In the rows, 128 means zero.
Facts:
rumer trabi:a pimal:bugek skeve:h
soplar trabi:a pimal:nedrus skeve:g
kladok trabi:b pimal:gremok skeve:g
draklek trabi:e pimal:dema skeve:g
bugri trabi:b pimal:lutrifas skeve:f
treplakli trabi:a pimal:bekle skeve:f
plovupor trabi:e pimal:trusar skeve:f
tada trabi:a pimal:fligan skeve:f
klime trabi:c pimal:dogu skeve:f
guge trabi:a pimal:poku skeve:g
trusar trabi:a pimal:draklek skeve:h
vefle trabi:a skeve:h
nibritrir trabi:d pimal:bopur skeve:f
nedrus trabi:c pimal:dufe skeve:g
bugek trabi:b pimal:megrom skeve:f
mupa trabi:c pimal:daklil skeve:g
vuplal trabi:d skeve:h
bafle trabi:e pimal:trasim skeve:f
koson trabi:d pimal:drogran skeve:h
bragruplem trabi:e pimal:lipi skeve:f
kladral trabi:e pimal:palogrin skeve:f
vituk trabi:e pimal:flonur skeve:g
vobim trabi:c pimal:tadro skeve:g
getrus trabi:a pimal:medru skeve:g
skaplusta trabi:b pimal:plamom skeve:g
tesim trabi:e pimal:skabros skeve:g
gedral trabi:d pimal:dudre skeve:g
skufen trabi:e skeve:h
plakol trabi:d skeve:g
drazi trabi:d pimal:pluze skeve:h
rizate trabi:e pimal:grukufus skeve:f
poden trabi:a pimal:givin skeve:f
plekobrus trabi:b pimal:begek skeve:g
vigru trabi:a pimal:gedral skeve:f
brastas trabi:a pimal:stukin skeve:h
dritrum trabi:b pimal:flazem skeve:g
vevidrul trabi:a skeve:h
dema trabi:e pimal:ploklum skeve:h
pluze trabi:e pimal:staplo skeve:f
linedrul trabi:b pimal:rupar skeve:h
givin trabi:c pimal:mufar skeve:f
plitrogem trabi:d pimal:plovupor skeve:g
breto trabi:e pimal:naflik skeve:g
gromel trabi:e skeve:f
miriskul trabi:a skeve:f
bada trabi:d pimal:gidri skeve:g
pogen trabi:c pimal:rumer skeve:f
drumipar trabi:c pimal:tada skeve:g
plistol trabi:b pimal:drumipar skeve:g
dridepes trabi:c pimal:batek skeve:g
plidru trabi:e pimal:navak skeve:f
nidron trabi:a pimal:guge skeve:g
goplestik trabi:b pimal:tesim skeve:h
stobe trabi:c pimal:dreba skeve:f
megrom trabi:c pimal:drazi skeve:f
trilos trabi:e skeve:g
likle trabi:a pimal:getrus skeve:g
plobrin trabi:e skeve:h
lipi trabi:a skeve:h
gupi trabi:d pimal:sifos skeve:h
plaplipla trabi:a pimal:fodretur skeve:f
voneklos trabi:a pimal:zato skeve:h
bipal trabi:a skeve:f
drogran trabi:b pimal:stabru skeve:f
rupar trabi:e pimal:skogur skeve:g
grotro trabi:d pimal:bemom skeve:h
palogrin trabi:e pimal:tufi skeve:h
skogur trabi:e pimal:gebis skeve:g
fludras trabi:d pimal:trenus skeve:f
drutotrun trabi:c pimal:mitu skeve:f
flitrubren trabi:a skeve:g
flazem trabi:e pimal:sabru skeve:f
bekle trabi:a pimal:siplok skeve:f
truskil trabi:b pimal:klogrek skeve:g
nasu trabi:e pimal:plistol skeve:f
stagro trabi:a pimal:mavur skeve:h
bemom trabi:b pimal:tugak skeve:f
fibrik trabi:d pimal:bribri skeve:f
sabru trabi:c pimal:stagro skeve:g
feker trabi:a pimal:guda skeve:f
skedrun trabi:d pimal:gapo skeve:g
zuval trabi:b pimal:breto skeve:f
nustok trabi:a pimal:feker skeve:h
fligan trabi:c pimal:plidru skeve:f
naflik trabi:e pimal:sidigus skeve:h
pesteplum trabi:c pimal:plaplipla skeve:h
muba trabi:a pimal:skaplusta skeve:f
mufar trabi:d pimal:fibrik skeve:h
stukin trabi:e pimal:skufen skeve:h
bruroser trabi:d pimal:nibritrir skeve:f
pipla trabi:b skeve:g
tadro trabi:b pimal:nasu skeve:f
grukufus trabi:d pimal:nupek skeve:f
nupek trabi:a pimal:gripogran skeve:g
skober trabi:a pimal:mupa skeve:g
daklil trabi:d pimal:muba skeve:f
sabim trabi:b pimal:pogri skeve:g
revak trabi:b pimal:klime skeve:f
trenus trabi:b pimal:tesun skeve:g
gremok trabi:d pimal:drutotrun skeve:h
guda trabi:b pimal:kladral skeve:g
pogri trabi:d pimal:plakol skeve:h
bati trabi:d skeve:h
vesur trabi:c skeve:f
zusta trabi:d pimal:gupi skeve:f
perol trabi:c skeve:h
bribri trabi:e pimal:legrul skeve:f
gratrin trabi:b skeve:f
fodretur trabi:d pimal:plitrogem skeve:h
poku trabi:c pimal:dubibris skeve:g
klosun trabi:e pimal:lidrul skeve:h
gebis trabi:b pimal:skober skeve:g
navak trabi:d pimal:tosa skeve:f
plamom trabi:a pimal:bruroser skeve:f
stabru trabi:a pimal:molen skeve:h
ploflem trabi:b pimal:soplar skeve:h
bopur trabi:a pimal:kladok skeve:h
gripogran trabi:a pimal:nuplir skeve:g
lidrul trabi:d pimal:dridepes skeve:h
brile trabi:d skeve:g
dadro trabi:b skeve:h
ploklum trabi:c skeve:g
bilal trabi:b pimal:buston skeve:f
batek trabi:d skeve:f
dogu trabi:d pimal:luve skeve:g
rafol trabi:d pimal:teflal skeve:h
fupli trabi:c pimal:bragruplem skeve:f
skabros trabi:b pimal:brastas skeve:f
dugra trabi:e pimal:likle skeve:g
tesun trabi:a pimal:ploflem skeve:h
gipebram trabi:d skeve:f
begek trabi:e pimal:stobe skeve:f
kiro trabi:c pimal:vituk skeve:h
bava trabi:a pimal:vigru skeve:f
lutrifas trabi:a pimal:truskil skeve:h
dudre trabi:a skeve:g
bedrus trabi:e skeve:f
gapo trabi:c pimal:skezu skeve:f
rofim trabi:d pimal:skedrun skeve:g
klabo trabi:a pimal:bedrus skeve:g
ligi trabi:a pimal:voneklos skeve:g
zato trabi:a pimal:dugra skeve:g
staplo trabi:c pimal:fupli skeve:f
teflal trabi:a pimal:vuplal skeve:f
molen trabi:a pimal:grotro skeve:f
luve trabi:c pimal:griskagrus skeve:f
dreba trabi:c pimal:koson skeve:f
nuplir trabi:c pimal:kiro skeve:f
dubibris trabi:a pimal:klosun skeve:f
sifos trabi:c skeve:f
siplok trabi:c pimal:miriskul skeve:f
griskagrus trabi:c pimal:dritrum skeve:h
mitu trabi:a pimal:goplestik skeve:g
skezu trabi:e pimal:ligi skeve:f
tugak trabi:c pimal:klabo skeve:f
legrul trabi:d pimal:fludras skeve:f
trasim trabi:d pimal:linedrul skeve:f
plapla trabi:b pimal:bafle skeve:f
flonur trabi:c pimal:pogen skeve:f
gidri trabi:e pimal:lupa skeve:f
dufe trabi:a pimal:plekobrus skeve:h
medru trabi:b pimal:rafol skeve:h
tosa trabi:d pimal:bugri skeve:g
lupa trabi:b pimal:vefle skeve:f
tufi trabi:e pimal:sabim skeve:g
sidigus trabi:a pimal:nimem skeve:g
klogrek trabi:c pimal:bava skeve:f
nimem trabi:d pimal:bilal skeve:f
buston trabi:a pimal:rofim skeve:f
mavur trabi:b pimal:zusta skeve:f

Known rows:
[125  80 122 146  83 109 191 135 129 174 142 158 130  85 142 135 115 147
 127 134 137  73 149 163  72 120 116 135 102 160 105 118  91  86 163  85
 128 162 136 130 112 155 131 150]: koson
[ 79 214  90 121 162 119 158 179 153 108 126 198 154 128  97 117 143 105
 101 107 131 116 167  94 140 194 142 110 127 104 112 165 135 160 118 141
 151 118 169 133  70 127 178 148]: gapo
[124 133  99 135 116 119 171 134 144 128 129 147 143 102 127 171 116 127
 133 129 155 113 139 141  80 100 128 142 116 137 131 106 118 104 133  90
 133 134 129 118 115 122 153 114]: fodretur
[134 133 106 116 128 134 106 127 118 122 145 130 141 139 133 138 130 145
 139 141 112 148 131  88 159 114 138 115 145 108 106 139 124 139  90 126
 118 180 131 119 138 112  87 149]: flazem
[126  65 181 135 110 105 158 132 115 140 129 157 101 108 139 121 120 126
 134 110 127  95 132 155 108 133 136 116  87 162 120 122 124  97 209 105
 111 136 151 138 100 175 115 153]: trenus
[130 146 100 127 119 126 162 125 150 130 131 150 156 122 112 174 128 134
 146 126 133 138 127 122  97 106 119 136 122 115 124 134 134 137 146  93
 115 124 165 138 104 143 127 139]: zusta
[ 79 170 120 120 153 106 171 154 150 122 128 153 151 136 115 167 129 114
 102  92 134 133 141  90 136 158 139  84 134 100 136 143 124 134 138 116
 112 108 182 127  74 150 169 138]: bilal
[131 151 107 127 113 139 134 124 134 130 140 176 142 100 116  97 131 119
 151 139 114 118 152 118 108 156 124 156 132 131  96 146 134 162 151 119
 132 124 164 138 109 146 133 135]: givin
[127 113 108 125 119 135 106 133 120 133 143 111 129 125 139 125 113 142
 117 136 129 123 139 111 139 111 138 127 137 131 116 106 108  99  84 128
 143 180  95 100 155  88 116 121]: stukin
[132 125 133 156 114 114 157 124 169 194 144  37 155 138  89 101 137 122
  57 147 168 112  95 242  71 129  85 130 134 115 196 144 134 102  99 142
 179  69  77 164 140 128 179 114]: vuplal
[125 129 121 113  97 173  69 113 125 130 117 106 121 177 121 140 105 152
 132  91  84 137 124  43 186 135 109 166 159 129 110  90 108 108 131 137
 119 127 157 100 150 107 126 103]: plamom
[139 146 130 124  99 166  80 135 141  95 112 158 117 141  84 103 102 108
 145  98 124 119 139 112 124 135 130 203  99 157 115  90 158 110 184 128
 165 112 152 119 116 108 145 100]: mupa
[118 131 128 121 107 136 130 113 142 135 131 127 145 134 114 160 106 123
 136 101 118 139 123  90 120 124 120 140 143 115 127 110 128 122 169 101
 106 104 186 122 109 151 144 111]: skabros
[149 134 169 149 130 131 105 124 149 156 132  71 127 141  75  30 149  98
  80 148 147 120 101 244 103 166 102 149 115 131 178 163 175 138 136 177
 195  58  78 178 138 131 155 126]: ploklum
[152 110 166 109 181 132  94 145 108  78  94 164 106 149 191 134 117 115
 151 149 121 151 124 123 160  89 134 116 133 150 137 122 138 123 115 144
  99 127  98 122 161 118 100 132]: gripogran
[142 115 145 141 120 131  91 115 140 195 163  19 152 172  97  59 150 146
  65 159 119 146  89 193 148 147  90 112 166  92 166 175 136 131  67 176
 164 116  79 165 163 118 108 150]: bedrus
[130 102 159 149 137 125 110 114 124 190 136  15 117 150 135  63 140 134
  59 154 132 116  97 203 142 160  93 109 166 124 182 141 112 119  63 187
 161  82  43 140 183 113 160 107]: vefle

Rows:
No name comes twice in this set of rows, the named rows included.
[129 103 157 149 136 124 110 115 125 185 135  25 117 148 140  68 140 135
  63 152 134 113  99 196 143 159  95 109 163 125 178 141 108 118  68 182
 159  84  45 137 182 111 159 106] => vevidrul
[147 101 172 140 132 125  82 130 133 156 143  34 123 177  96  65 148 132
  68 148 140 139  89 211 150 132 114 113 123 118 179 156 153 107  88 180
 179 123  52 160 164 106 105 145] => trilos
[135 139  93 125 121 129 112 104 108 119 147 106 128 120 121 144 152 151
 158 141 121 157 124  87 154 116 153 113 138  99 105 138 131 165  92 126
 115 179 123 117 135 112  76 135] => nasu
[175 115 157  97 186 133  77 158 126  68 114 181 142 154 191 132 101 109
 153 177 130 173 128 141 134  40 136 118 137 141 144 134 160 107  92 130
 108 160  90 131 170 100  74 150] => vituk
[131 161 108 127 120 140 127 125 139 129 137 166 144 105 111  98 130 114
 145 139 118 127 145 123 111 153 121 155 137 126 104 146 140 166 144 124
 136 112 157 139 113 140 139 130] => siplok
[133 143 111 129 110 139 137 126 132 139 142 179 138  95 117  94 130 120
 150 140 110 114 150 122 109 158 121 153 130 132  91 148 130 160 154 120
 130 128 164 139 109 151 132 141] => tugak
[124 134  93 131  80 150 130 128 160 131 124 124 147 134  99 174  85 133
 126  97 143 110 133 110  91  96 113 183 119 143 130  70 116  72 154  88
 149 122 149 102 124 104 166  86] => gremok
[159 117 143 101 193 134 105 145 118  93 103 173 135 126 240 137  90 109
 150 187 125 154 138 129 124  60 116 115 179 148 142 117 115 118  69 130
  84 119  80 109 194 106 128 111] => rumer
[125 122 134 119 148 125 104 155 114  93 124 141 115 150 128 133 133 135
 125 119 133 134 137 111 166 114 156 110 103 130 123 126 138 109 110 141
 140 184 105 117 127  98  92 151] => breto
[118  59 147 137 110 116 144 130  89 169 135 139  90  96 186 100 124 157
 125 139 106  75 150 124 144 154 126 111 129 168  93 116  68 105 126 132
 111 174 103 107 150 139 118 144] => tesun
[ 86 146 122 128 146 103 176 151 139 123 126 145 136 109 136 162 111 108
 101 104 152 110 147 114 108 140 144  95 128 124 140 112 110 106 132 110
 124 115 142 107  97 133 184 109] => medru
[144 119 162 151 123 116 137 125 162 163 128  55 139 163  74 103 148 116
  78 131 163 129  83 244  92 122  95 134 104 123 199 149 165 107 139 149
 174  68  89 179 128 134 143 133] => brile

Now the same nodes, written a new way:
Known rows:
[122 120 141 124 120 114 163 112 119 131 128 126 120 135 132 116 155 102
 108 112 139 147 102 113 133 138 107 132 105]: gedral
[139 104 132 111 142 141 143 112 118 143 127 136 110 126 141 126  88 156
 113  95 144 136 114  90 139 145 136 125 153]: tesim
[135 103 142 121 119 149 129 112 105 108 139 132 155  23 145 138 103 185
 104  87 120 118  64  83 178 140 113 127 179]: nibritrir
[120 131 119 137 113 118 126 118 118 117 131 122 142 106 127 127 147 133
 126 134 118 119 112 126 141 132 110 128 130]: lupa
[126 134 126 122 109 111 167 124 119 130 118 124 143 123 128 118 140 117
 127 122 133 140 116 107 130 125 115 120 127]: sabim
[128  95  74 135 129 156  95 119 121  94 103 125  83 140 121 135 105 137
 117 202 149 127 121 106 104 141 140 129 162]: pluze
[102 122 181 126 139 140 137 148 198 119 154 126 106 226 130 139 139  60
 137 114 139 175  81 135 125  75 109 124  80]: lutrifas
[124 132 121 121 105 113 171 120 119 130 116 122 142 124 127 121 141 115
 129 124 139 143 111 106 125 121 117 117 124]: dritrum
[122 139 123 145 120  92 107 125 119 108 143 131 134  79 105 113 166 159
 102 119 101 114 138 156 142 156  97 166 105]: gratrin
[116 142  70 133 123 158 116 129 105 117 131 127 147 113 122 138 102 112
 157 116 105 118 199 138 130  90 155 115 122]: givin
[117 145 145 111 131 126  89 167 155 154 126 127 146 202 146 138 149 102
 148 153 143  99 118 144 120 143 139 131 103]: stabru
[123 148  85 124 126 129 147 137 103 130 125 134 136 100 106 124 106 120
 146  94 114 140 209 135 114  97 151 126 114]: dridepes
[159 142 161 151 123 113 180  90 124 145 120 115 148 116 142 124 139 139
 148 139 113 126 110 147 134 124 126  97 158]: bilal
[123 145  84 120 121 135 161 135 103 133 121 131 140 107 114 127 101 111
 151  98 120 145 202 123 115  86 157 112 125]: poku
[128 141 177 134 142  74  83 171 159 121 141 140 112 111  93 118 160 168
 102 127 120 121 138 186 109 158 113 177  98]: lipi
[139 121 115 109 127 106 124 151 147 142 140 136 145  79 134 127  91 166
 120  87 148 138  98  91 138 125 133 121 171]: mitu
[132 122 138 120 115 125 166 114 109 136 116 124 128 127 138 120 143 110
 117 127 142 138 100 102 129 140 116 122 125]: plitrogem

Rows:
No name comes twice in this set of rows, the named rows included.
[140 121 185 109 136 129 115 160 155 125 141 139 149  63 130 144  87 192
 119  88 131 126  69 105 149 121 132 127 174] => bopur
[118 113  93 126 144 165  91 110 121 145 128 127 113 211 159 133 121 104
 137 152 138 100 139 119 140 160 138 122 120] => bribri
[128 110 132 130 117 146 130 106 112 114 129 125 140  88 145 132 130 138
 113 127 125 121  82 104 154 137 114 122 150] => trasim
[120 135 183 114 117 149 132 129 114 135 113 123 142 162 147 135 166  95
 133 145 133 102  92 130 134 155 121 134  99] => grotro
[123 117  57 139  86 130 110 142 111  65  89 116 116  61 100 133 139 136
 117 219 145 131 107  99  98 123 120 129 166] => bugek
[103 111 115 138 137 136 112 134 186 120 163 123 113 202 140 135 126  69
 133 122 138 165  93 126 140  77 108 118 100] => tada
[ 90 117 131 141 113 149 150 108 159 101 154 119 123 187 135 131 153  51
 127 112 122 168  81 112 156  77  88 117  79] => bugri
[126 124 200 132 157 112  97 131 133 125 137 144  86 138 100 120 149 170
  90 118 111 116 147 173 121 180 115 179  90] => skufen
[169 136 152 150 146 100 149 107 160 164 134 119 135 143 148 126 116 151
 154 146 127 128 115 165 117 119 142  88 177] => buston
[121 121 110 129 119 146 117 110 107 129 124 121 143 146 154 129 151  99
 127 146 133 105 106 117 147 152 119 125 122] => fibrik
[121 148 199 133 122  94 125 141 127 113 131 134 129  84  95 120 178 156
 102 117 103 119 129 166 129 157  99 173  85] => dadro
[108 141  85 124 113 139 102 123 109 138 125 119 165 168 153 131 162  91
 143 150 126  87 129 124 148 149 119 127 107] => drogran
[140 128 115 141 138 105 103 133 156 139 141 126 129 134 134 126 126 144
 134 142 129 124 123 148 126 126 129 122 150] => teflal
[132 116 195 120 149 149 125 122 133 131 126 135 100 157 128 136 115 150
 115 125 130 123 112 128 129 152 130 135 122] => stukin

